Each row, then roughly how far along a hidden order it lies, from 0 to 30
In the rows, 128 means zero.
[133 131 154 111 178 163 101 125 161 111  83 137 125 136 144 128 127 117
 126 139 143 118 141] | 4
[143 144 118 133 166 149 110 143 131 107  65 138 132 170 139 121 122 115
 155 163  93 123 125] | 24
[164 136 141 118 112 162  98 148 138 124  83 135 123 164 135 108 124 119
 142 154 121 121 126] | 30
[130 132 128 130 255 151 100 126 144  96  37 143 129 148 156  97 124 129
 178 153  34 117 111] | 13
[128 136 150 115 174 150  96 133 158 118  84 134 126 131 140 111 127 116
 111 125  95 120 137] | 6
[134 117 156  93 175 136  82 129 141 110 111 133 132 149 159 140 132 123
  75 147 166 124 134] | 6
[133 134 153 106 173 153  97 130 149 118  74 137 130 133 138  98 132 117
 114 130 140 122 131] | 7
[124 138 144 110 230 140  99 126 137 101  59 131 130 144 151 126 129 112
 106 144 115 124 125] | 3
[148 119 140 117 136 173  93 143 146 119  69 141 125 155 137  86 125 121
 155 136  59 121 121] | 27
[103 137 116 138 255 140 102 112 146  64  12 152 149 106 161   1 123 120
 225 151   1  99  72] | 15
[132 152 127 137  92 146 105 158 122 118 136 134 125 160 124 124 130 121
 168 151 161 118 116] | 30
[165 130 145 106 152 175  86 139 145  69  64 139 123 154 146 111 127 118
 126 143  71 126 126] | 25
[145 140 132 126 121 153 120 146 127 112  61 133 124 157 134 116 124 118
 124 158  74 128 110] | 28
[151 132 144 110 163 167  92 135 148 104  85 138 129 144 145  95 126 123
 127 139 107 120 125] | 17
[159 135 137 112 172 174  97 137 139  90  58 136 123 227 149 145 126 115
 146 148  71 127 124] | 27
[159 142 130 124 147 159 104 146 130 109  71 137 123 184 146 144 124 113
 147 166 115 124 121] | 29
[126 130 146 113 236 153  99 118 150 105  62 139 130 148 158 122 132 114
 119 145  89 122 129] | 0
[130 138 152 116 147 152  99 138 153 120  81 134 124 133 138 121 127 116
 107 124 162 120 138] | 7
[144 120 131 117 158 163 118 143 144 105  69 138 121 140 138 147 124 116
 162 134 148 122 130] | 20
[137 131 148 113 143 169  95 131 156 106  81 136 132 136 144 110 126 115
 137 134 121 119 131] | 14
[154 131 136 114 180 157 100 134 150 102  56 131 123 176 146 123 127 117
 133 137  64 126 124] | 19
[133 130 135 107 232 142  93 121 143 109  70 140 126 146 151 121 130 115
 112 149  59 126 125] | 2

[181 116 130 133 129 116 126 123  43 116 149 121 154 107 131 100 115 184
 155 146  91 115 127 123 127 132 149 117 101 103 118 134 131 129 126 146
  89 106 118 152 139  92 119 110 127 152 124 110 150 137 127 124 124 123] | 10
[167 115 120 138 133  98 134 123  43 116 144 123 153  98 129 117 139 199
 144 167  93 115 121 105 118 129 139 122 104 104 115 127 126 128 130 157
  92 107 115 151 137 115 113 116 123 170 123 115 158 139 128 128 130 124] | 7
[172 156 128 121 126 153 112 146  71 123 124 126 124 119 148 123 114 170
 142 104 121 118 139 142 127 133 153  99 109 110 114 121 135 131  88 121
  81 104 113 138  77  59 149  67 142  83 129 134  69 136 128 123 113 118] | 18
[155 104 111 142 135  78 132 121  46 109 155 124 155  79 126 136 145 222
 144 196 102 114 119  92 105 128 138 144 111 111 121 127 124 128 146 165
 113 108 113 157 164 139 105 159 116 219 121  90 231 137 128 131 139 124] | 0
[178 138 132 124 128 143 117 136  60 122 135 123 140 119 142 103 111 170
 150 114 101 118 133 134 132 132 154 102 101 106 116 129 134 130  99 127
  76 104 118 143 105  65 134  72 136 104 130 125  89 136 128 121 116 120] | 16
[166 159 138 120 121 180  96 144 138 141 118 135  88 173 136  75  91  77
 100 100  54 126 130 134 149 123 143  95 120  97 122 127 136 129  85  84
  98 118 126 108  81  63 169  83 151   5 152 165   1 134 127 124 116 127] | 30
[165 145 111 130 126 114 131 140  45 108 119 126 145  67 154 174 126 251
 148 149 171 112 141 138 100 139 154 131 112 121 115 113 129 133 111 151
 106 100 101 158  84  79 140 150 134 170 105  97 189 140 129 133 125 116] | 6
[176 133 131 129 130 134 121 133  65 123 140 123 141 126 135  94 125 163
 145 125  83 118 126 120 133 129 147 101 102 100 113 129 132 128 106 131
  72 109 119 141 113  74 125  62 133 108 133 134  76 137 128 122 118 122] | 16
[164 133 116 132 129 109 134 135  59 112 128 125 146  81 144 149 135 228
 147 151 138 113 133 123 110 134 147 124 107 111 113 118 128 131 111 147
  94 101 107 153 104  84 129 122 131 167 112 110 167 140 129 131 125 119] | 8
[166 105 120 139 131  96 129 120  39 109 155 123 163  87 129 125 124 188
 152 180 101 114 124 109 111 131 144 137 108 110 125 132 128 130 147 160
 110 107 115 159 165 127 110 163 120 207 119  87 236 137 128 128 136 123] | 1
[163 143 137 126 128 159 101 138 121 140 138 132 100 171 127  56 115  71
 106 117  23 125 119 108 151 119 134  91 112  92 118 132 132 127  99  98
  87 118 131 110 112  83 145  51 139  32 157 168   1 136 127 121 119 129] | 27
[170 124 124 133 131 115 130 128  52 116 140 122 149 101 134 111 131 196
 150 146 102 115 126 116 123 131 145 115 102 104 114 126 128 129 118 146
  79 104 116 148 122  87 125  99 129 148 123 122 135 138 128 126 124 122] | 10
